Below are the code and all the weights of a small trained network. Each question names an input and a target symbol and asks about switching units off, where a switched-off unit gives its printed mean instead of its output.

import numpy as np


def w(rows, s, z=0):
    codes = np.array(rows[::2]) - 128.0
    scale = np.full(codes.shape[1], s)
    scale[-1] = z or s
    return codes * scale


def norm(h):
    return h / np.sqrt((h * h).mean(-1, keepdims=True) + 1e-5)


def f(y):
    return y / 2 * (1 + np.tanh(0.7978845608 * (y + 0.044715 * y**3)))


def softmax(a):
    e = np.exp(a - a.max(-1, keepdims=True))
    return e / e.sum(-1, keepdims=True)


def log_softmax(a):
    a = a - a.max(-1, keepdims=True)
    return a - np.log(np.exp(a).sum(-1, keepdims=True))


def net(x, mask):
    ids = ['αγδηθλξπστω'.index(c) for c in x.split()]
    T = len(ids)
    res = E[ids] + P[:T]
    u = 0
    for l in range(2):
        q, k, v = (norm(res) @ M[l].T for M in (Q, K, V))
        z = softmax(np.where(np.tri(T) > 0, q @ k.T / 4**0.5, -1e9)) @ v
        res = res + np.where(mask[u], z, O[l][:, -1]) @ O[l][:, :-1]
        u += 1
        y = f(norm(res) @ A[l][:, :-1].T + A[l][:, -1])
        res = res + np.where(mask[u : u + 8], y, B[l][:, -1]) @ B[l][:, :-1]
        u += 8
    return log_softmax(norm(res)[-1] @ U[:, :-1].T + U[:, -1])


Q, K, V, O, A, B = {}, {}, {}, {}, {}, {}
E = w([
[159,130,117,183,139,107,111,121,133,176,105],'α',
[147,255,144,26,172,82,139,129,106,89,113],'γ',
[108,74,147,143,112,139,148,84,109,135,133],'δ',
[89,117,154,136,148,122,118,144,147,117,132],'η',
[116,117,143,144,123,89,134,123,138,104,123],'θ',
[140,117,131,127,110,98,138,116,141,94,140],'λ',
[127,106,135,114,130,113,116,137,166,116,160],'ξ',
[178,147,136,140,94,184,131,121,124,121,143],'π',
[90,117,123,104,144,141,125,133,145,130,153],'σ',
[147,101,62,102,135,163,148,126,114,179,138],'τ',
[86,106,93,173,128,114,172,174,137,132,103],'ω',
],0.0075)
P = w([
[124,65,53,141,130,159,79,137,118,35,82],'0',
[139,102,88,185,205,162,143,76,142,82,172],'1',
[122,143,82,178,141,71,138,96,111,121,225],'2',
[100,160,109,126,154,158,153,64,210,129,118],'3',
[82,140,145,89,12,69,82,176,100,186,148],'4',
[109,100,163,48,54,124,134,149,196,156,43],'5',
[132,155,167,132,123,55,136,178,57,165,245],'6',
[142,118,192,87,184,129,235,121,237,119,92],'7',
[159,155,185,146,220,78,198,151,147,120,253],'8',
[141,73,212,27,82,132,196,190,208,152,3],'9',
],0.0034)
Q[0] = w([
[144,94,154,116,75,128,88,200,32,158,98],'0.h1',
[149,73,108,157,163,211,149,97,190,101,32],'0.h1',
[172,147,162,150,247,131,224,117,106,110,180],'0.h1',
[163,125,206,2,130,110,146,167,172,130,3],'0.h1',
],0.0074)
K[0] = w([
[149,192,124,120,254,113,158,88,152,88,199],'0.h1',
[116,129,127,98,76,49,8,196,48,100,186],'0.h1',
[88,175,171,30,47,130,148,137,201,194,41],'0.h1',
[140,157,182,153,120,88,200,183,36,210,222],'0.h1',
],0.0061)
V[0] = w([
[60,162,183,200,146,3,90,196,113,72,45],'0.h1',
[208,116,129,188,37,111,168,49,75,76,107],'0.h1',
[3,78,75,117,143,161,238,125,84,152,47],'0.h1',
[223,177,24,176,154,111,132,187,122,191,102],'0.h1',
],0.0042)
O[0] = w([
[73,145,129,141,28,93,67,197,16,193,174,113],'0.h1',
[173,92,208,139,222,118,169,189,47,124,149,161],'0.h1',
[98,104,162,65,43,132,184,158,144,165,2,205],'0.h1',
[116,206,129,156,143,81,245,105,111,135,201,3],'0.h1',
],0.0048,0.0013)
A[0] = w([
[59,182,100,102,108,132,103,87,92,65,213,45],'0.n1',
[122,190,109,178,145,72,206,87,58,158,207,69],'0.n2',
[133,68,69,168,181,165,29,114,157,74,143,128],'0.n3',
[136,225,107,76,126,86,103,90,35,80,86,5],'0.n4',
[103,208,141,110,155,140,232,32,198,106,56,4],'0.n5',
[123,165,15,146,107,89,92,48,48,21,82,4],'0.n6',
[156,104,95,135,61,96,67,134,32,98,59,116],'0.n7',
[223,116,129,151,165,127,252,71,142,82,94,83],'0.n8',
],0.0043,0.0042)
B[0] = w([
[128,120,71,182,137,158,42,132,131,171,60,122],'0.n1',
[123,105,157,120,87,211,155,93,183,134,80,207],'0.n2',
[149,98,112,152,41,122,165,132,102,112,163,252],'0.n3',
[107,157,81,149,188,28,81,75,53,95,151,105],'0.n4',
[170,100,100,66,78,62,135,128,63,163,200,149],'0.n5',
[83,108,104,51,211,185,232,82,129,129,3,86],'0.n6',
[81,120,138,96,183,210,126,130,189,169,169,168],'0.n7',
[54,106,114,108,145,191,22,191,144,173,143,194],'0.n8',
],0.0053,0.0021)
Q[1] = w([
[128,58,158,163,93,128,144,186,204,163,164],'1.h1',
[130,200,106,78,157,120,118,86,64,95,103],'1.h1',
[123,2,161,168,76,136,152,192,230,157,168],'1.h1',
[134,245,94,80,174,118,109,67,17,100,88],'1.h1',
],0.0061)
K[1] = w([
[71,184,99,89,169,70,132,124,89,46,115],'1.h1',
[194,67,169,153,90,178,131,132,173,242,142],'1.h1',
[44,228,79,90,203,51,136,109,70,1,100],'1.h1',
[218,41,179,160,60,197,117,147,182,252,153],'1.h1',
],0.0049)
V[1] = w([
[225,253,132,85,140,155,103,130,84,112,91],'1.h1',
[109,119,206,161,148,129,96,100,192,120,123],'1.h1',
[118,119,130,149,144,107,131,84,130,187,190],'1.h1',
[87,150,145,62,107,180,167,186,122,7,175],'1.h1',
],0.0038)
O[1] = w([
[5,181,207,116,179,19,199,75,197,140,194,80],'1.h1',
[157,127,162,132,86,220,66,112,138,117,43,87],'1.h1',
[178,141,136,128,129,145,56,172,136,158,133,86],'1.h1',
[99,245,117,42,164,118,212,65,27,95,146,254],'1.h1',
],0.0032,0.0014)
A[1] = w([
[77,89,182,166,164,73,148,3,117,195,150,57],'1.n1',
[127,232,213,94,183,48,76,85,168,160,144,103],'1.n2',
[87,218,76,154,164,43,133,72,173,178,127,93],'1.n3',
[195,126,58,145,168,217,68,128,134,21,149,50],'1.n4',
[211,93,162,186,233,141,164,164,70,90,184,28],'1.n5',
[131,123,156,157,72,217,150,165,143,183,124,205],'1.n6',
[235,170,99,145,143,150,126,188,23,116,94,106],'1.n7',
[196,167,127,84,45,160,119,105,12,170,59,4],'1.n8',
],0.0053,0.0036)
B[1] = w([
[147,98,171,54,91,106,38,106,110,131,62,158],'1.n1',
[166,140,175,178,77,117,128,87,212,150,170,185],'1.n2',
[171,107,133,153,151,168,126,246,134,200,77,168],'1.n3',
[116,92,94,198,160,1,115,128,107,178,107,169],'1.n4',
[57,213,87,70,105,128,101,82,169,156,56,152],'1.n5',
[164,209,127,144,193,125,143,94,107,76,158,254],'1.n6',
[85,29,238,83,76,133,116,71,140,90,166,162],'1.n7',
[29,98,117,182,132,59,136,215,178,136,60,152],'1.n8',
],0.0058,0.0046)
U = w([
[151,217,154,166,144,176,177,72,141,83,175,194],'α',
[181,127,166,175,122,126,106,140,165,225,111,141],'γ',
[186,57,162,129,186,175,134,168,110,87,42,140],'δ',
[80,178,58,139,77,209,25,155,124,135,130,79],'η',
[106,120,174,158,161,167,69,219,31,126,189,38],'θ',
[65,88,190,65,108,95,120,35,111,82,136,95],'λ',
[175,77,63,208,91,70,117,116,91,102,161,197],'ξ',
[93,158,62,126,254,92,71,99,118,124,100,136],'π',
[170,151,32,116,50,157,135,65,189,83,26,4],'σ',
[182,111,66,30,142,150,192,144,132,188,176,139],'τ',
[51,162,125,158,103,77,210,223,134,122,108,151],'ω',
],0.009,0.003)

Each question gives the input, a string of symbols that net reads in full, and the target symbol t.
The units are the heads (4 rows each of Q, K, V and O) and the neurons (one row each of A and B). Each row of codes is followed by its name. A weight is (code - 128) times the scale printed after its matrix; where a second scale follows, it is the last column's (O, A, B and U).
mask holds one flag per unit, layer by layer, with each layer's heads first. A switched-off unit (its flag False) gives its mean, the last column of its rows in O or B, instead of its output. The means were averaged over made-up inputs and are rounded, as every weight is.
A unit's drop is (log p(t) with every unit on - log p(t) with that unit switched off) / (log p(t) with every unit on - log p(t) with every unit switched off).
The circuit of an input: a set's keep is (log p(t) with only the set's units on - log p(t) with every unit switched off) / (log p(t) with every unit on - log p(t) with every unit switched off). Starting from the 12 units with the biggest drops (on a tie, the unit counted first), units are removed one at a time, each time the one whose removal leaves the highest keep (on an exact tie, the one counted first), for as long as the keep stays at least 0.8.
units of the circuit, in order: the units of the circuit, biggest drop first
most important unit: the unit with the biggest drop
top k neurons: the k neurons with the biggest drops, biggest first
k most important neurons of layer l: the k neurons of layer l with the biggest drops, biggest first
input γ ω λ, target ω: 2 most important neurons of layer 1	(1.n3, 1.n7)
input τ π ξ, target τ: units of the circuit, in order	(0.h1, 0.n5, 0.n8)
input γ π θ λ π, target α: most important unit	1.h1
input γ ξ η γ γ α θ, target γ: top 3 neurons	(1.n3, 0.n1, 1.n1)
input ξ η γ ξ ω σ, target ω: units of the circuit, in order	(1.h1, 1.n3)
input θ ξ π α θ ξ, target π: units of the circuit, in order	(0.h1, 1.n5)
input η σ σ σ δ λ ξ ξ δ, target λ: top 3 neurons	(1.n5, 1.n7, 0.n8)
input λ δ δ, target λ: units of the circuit, in order	(0.h1, 1.n7, 1.n5, 1.h1)
input δ σ ω δ γ γ, target ω: units of the circuit, in order	(0.h1, 1.n8)
input α ω γ ω θ τ δ γ ξ, target τ: units of the circuit, in order	(0.h1, 0.n5)
input ξ δ δ α τ τ α δ, target τ: units of the circuit, in order	(0.h1, 0.n5, 0.n8)
input δ ξ τ ξ δ δ ξ γ, target λ: top 2 neurons	(1.n7, 1.n3)
input λ δ η, target λ: top 2 neurons	(1.n7, 1.n5)
input η σ ξ, target η: units of the circuit, in order	(0.h1)
input ξ ξ ξ τ π σ δ δ, target π: 2 most important neurons of layer 1	(1.n5, 1.n4)
input ξ σ γ ξ γ η η δ γ, target λ: top 3 neurons	(1.n7, 1.n3, 0.n4)
input τ ξ λ λ λ α, target λ: units of the circuit, in order	(1.n7, 0.h1, 1.n5)
input λ δ ξ ξ α γ σ α σ, target γ: 2 most important neurons of layer 1	(1.n3, 1.n1)
input α δ θ, target α: top 2 neurons	(0.n2, 1.n6)
input δ τ λ τ τ ξ α, target τ: units of the circuit, in order	(0.h1, 0.n5)
input ξ ω ω ξ π, target ω: most important unit	1.n8
input ξ σ π δ τ τ, target π: 2 most important neurons of layer 1	(1.n4, 1.n5)
input ω ξ ξ ω δ π ξ α ω, target π: top 2 neurons	(1.n5, 0.n8)
input ξ ξ λ θ ω γ γ α α σ, target γ: 2 most important neurons of layer 0	(0.n1, 0.n3)
input λ τ γ, target τ: 2 most important neurons of layer 1	(1.n6, 1.n3)
input λ π σ δ θ ω ξ ξ τ σ, target ξ: top 2 neurons	(1.n4, 0.n3)
input σ λ σ, target σ: units of the circuit, in order	(0.h1)
